Below is a small trained network, with its code and all its weights. Each question gives an input and a target symbol and asks what happens when units are switched off, that is, made to give their printed mean instead of their output.

import numpy as np


def w(rows, s, z=0):
    codes = np.array(rows[::2]) - 128.0
    scale = np.full(codes.shape[1], s)
    scale[-1] = z or s
    return codes * scale


def norm(h):
    return h / np.sqrt((h * h).mean(-1, keepdims=True) + 1e-5)


def f(y):
    return np.maximum(y, 0)


def softmax(a):
    e = np.exp(a - a.max(-1, keepdims=True))
    return e / e.sum(-1, keepdims=True)


def log_softmax(a):
    a = a - a.max(-1, keepdims=True)
    return a - np.log(np.exp(a).sum(-1, keepdims=True))


def net(x, mask):
    ids = ['ΔΛΞΩαβγεζηθμπστψ'.index(c) for c in x.split()]
    T = len(ids)
    res = E[ids] + P[:T]
    r = norm(res)
    for j in range(3):
        rows = slice(2 * j, 2 * j + 2)
        q, k, v = (r @ M[0][rows].T for M in (Q, K, V))
        z = softmax(np.where(np.tri(T) > 0, q @ k.T / 2**0.5, -1e9)) @ v
        o = O[0][rows]
        res = res + np.where(mask[j], z, o[:, -1]) @ o[:, :-1]
    y = f(norm(res) @ A[0][:, :-1].T + A[0][:, -1])
    res = res + np.where(mask[3:15], y, B[0][:, -1]) @ B[0][:, :-1]
    return log_softmax(norm(res)[-1] @ U[:, :-1].T + U[:, -1])


Q, K, V, O, A, B = {}, {}, {}, {}, {}, {}
E = w([
[70,3,140,157],'Δ',
[117,207,94,26],'Λ',
[43,204,179,61],'Ξ',
[66,178,179,208],'Ω',
[32,109,183,161],'α',
[154,116,117,147],'β',
[152,116,117,148],'γ',
[150,54,148,83],'ε',
[86,135,77,197],'ζ',
[59,124,39,81],'η',
[179,62,30,186],'θ',
[90,89,177,68],'μ',
[153,117,112,146],'π',
[60,209,82,88],'σ',
[146,181,125,177],'τ',
[205,99,137,127],'ψ',
],0.019)
P = w([
[117,176,2,103],'0',
[129,162,37,108],'1',
[144,145,63,116],'2',
[154,137,88,121],'3',
[164,127,112,127],'4',
[173,120,133,133],'5',
[175,121,125,131],'6',
],0.0086)
Q[0] = w([
[253,51,130,135],'H0',
[138,140,120,123],'H0',
[243,107,105,111],'H1',
[142,132,169,114],'H1',
[207,110,105,134],'H2',
[156,74,152,91],'H2',
],0.013)
K[0] = w([
[170,79,254,151],'H0',
[122,139,168,191],'H0',
[196,137,195,168],'H1',
[95,61,154,117],'H1',
[181,129,179,214],'H2',
[151,71,218,86],'H2',
],0.01)
V[0] = w([
[97,93,126,19],'H0',
[191,144,140,144],'H0',
[74,172,87,145],'H1',
[133,123,126,150],'H1',
[245,120,147,255],'H2',
[144,81,137,140],'H2',
],0.0086)
O[0] = w([
[85,202,52,100,132],'H0',
[216,133,133,125,99],'H0',
[151,143,124,138,253],'H1',
[88,147,49,181,128],'H1',
[62,227,72,107,64],'H2',
[161,5,2,133,72],'H2',
],0.0074,0.0031)
A[0] = w([
[139,67,100,109,126],'N0',
[105,69,123,188,42],'N1',
[130,88,170,17,155],'N2',
[137,225,174,109,179],'N3',
[156,136,84,92,111],'N4',
[119,81,88,192,216],'N5',
[118,117,181,106,97],'N6',
[122,98,164,55,128],'N7',
[98,188,105,81,118],'N8',
[4,148,183,88,253],'N9',
[113,131,158,173,135],'N10',
[154,75,85,53,137],'N11',
],0.013,0.0035)
B[0] = w([
[178,145,59,180,170],'N0',
[97,230,59,144,159],'N1',
[38,255,53,102,201],'N2',
[210,184,100,101,243],'N3',
[109,78,203,156,184],'N4',
[103,149,209,145,203],'N5',
[76,138,71,177,156],'N6',
[31,149,56,105,176],'N7',
[132,42,169,97,210],'N8',
[143,54,215,172,255],'N9',
[203,98,108,56,168],'N10',
[219,93,159,119,198],'N11',
],0.0076,0.0077)
U = w([
[65,70,93,204,108],'Δ',
[137,174,144,29,140],'Λ',
[38,186,196,94,129],'Ξ',
[133,193,216,178,116],'Ω',
[56,80,200,156,180],'α',
[146,115,143,136,121],'β',
[136,119,144,135,122],'γ',
[151,98,51,84,166],'ε',
[67,218,111,218,140],'ζ',
[115,20,138,91,172],'η',
[149,131,60,214,85],'θ',
[33,152,78,107,253],'μ',
[138,120,140,141,99],'π',
[154,90,215,61,148],'σ',
[192,254,114,148,79],'τ',
[221,86,134,101,52],'ψ',
],0.015,0.0038)

Each question gives the input, a string of symbols that net reads in full, and the target symbol t.
The units are the heads (2 rows each of Q, K, V and O) and the neurons (one row each of A and B). Each row of codes is followed by its name. A weight is (code - 128) times the scale printed after its matrix; where a second scale follows, it is the last column's (O, A, B and U).
mask holds one flag per unit, heads first, then neurons. A switched-off unit (its flag False) gives its mean, the last column of its rows in O or B, instead of its output. The means were averaged over made-up inputs and are rounded, as every weight is.
A unit's drop is (log p(t) with every unit on - log p(t) with that unit switched off) / (log p(t) with every unit on - log p(t) with every unit switched off).
The circuit of an input: a set's keep is (log p(t) with only the set's units on - log p(t) with every unit switched off) / (log p(t) with every unit on - log p(t) with every unit switched off). Starting from the 12 units with the biggest drops (on a tie, the unit counted first), units are removed one at a time, each time the one whose removal leaves the highest keep (on an exact tie, the one counted first), for as long as the keep stays at least 0.8.
circuit, biggest first: the units of the circuit, biggest drop first
most important unit: the unit with the biggest drop
k most important neurons: the k neurons with the biggest drops, biggest first
heads that matter: for each layer, one digit per head in row order, 1 if its drop is at least 0.15 and else 0, layers parted by /
input Ξ ε θ γ μ Ξ π, target μ: heads that matter -> 101
input η ζ ψ τ β, target τ: most important unit -> N9
input ζ Ξ τ Ω π, target Ω: heads that matter -> 111
input ζ Λ σ τ π, target τ: 4 most important neurons -> N9, N11, N8, N10
input Δ Δ Λ γ, target Δ: heads that matter -> 001
input τ γ Ω π, target Ω: heads that matter -> 101
input Δ α μ γ, target μ: heads that matter -> 101
input γ Δ Ξ π, target Δ: 4 most important neurons -> N3, N2, N9, N10
input τ γ ψ η ε, target ε: circuit, biggest first -> H2, N2
input τ τ μ Δ π Ω β, target Ω: 4 most important neurons -> N2, N5, N7, N9
input ε Ω α π, target α: circuit, biggest first -> N3, H0, N5
input Ω β γ σ, target σ: circuit, biggest first -> N8, N9, N2
input τ θ σ Ω α π, target α: heads that matter -> 011
input μ θ μ, target μ: circuit, biggest first -> N2
input γ Λ σ π Ω ε γ, target ε: heads that matter -> 111
input σ Δ Ξ θ ε, target ε: heads that matter -> 001
input Ω τ τ α μ β, target μ: 2 most important neurons -> N9, N11
input ψ ε β π, target ε: 3 most important neurons -> N9, N2, N8
input Ω Ξ α β, target α: heads that matter -> 101
input Ω σ ε σ τ τ γ, target τ: circuit, biggest first -> H2
input α Λ τ π, target τ: heads that matter -> 011
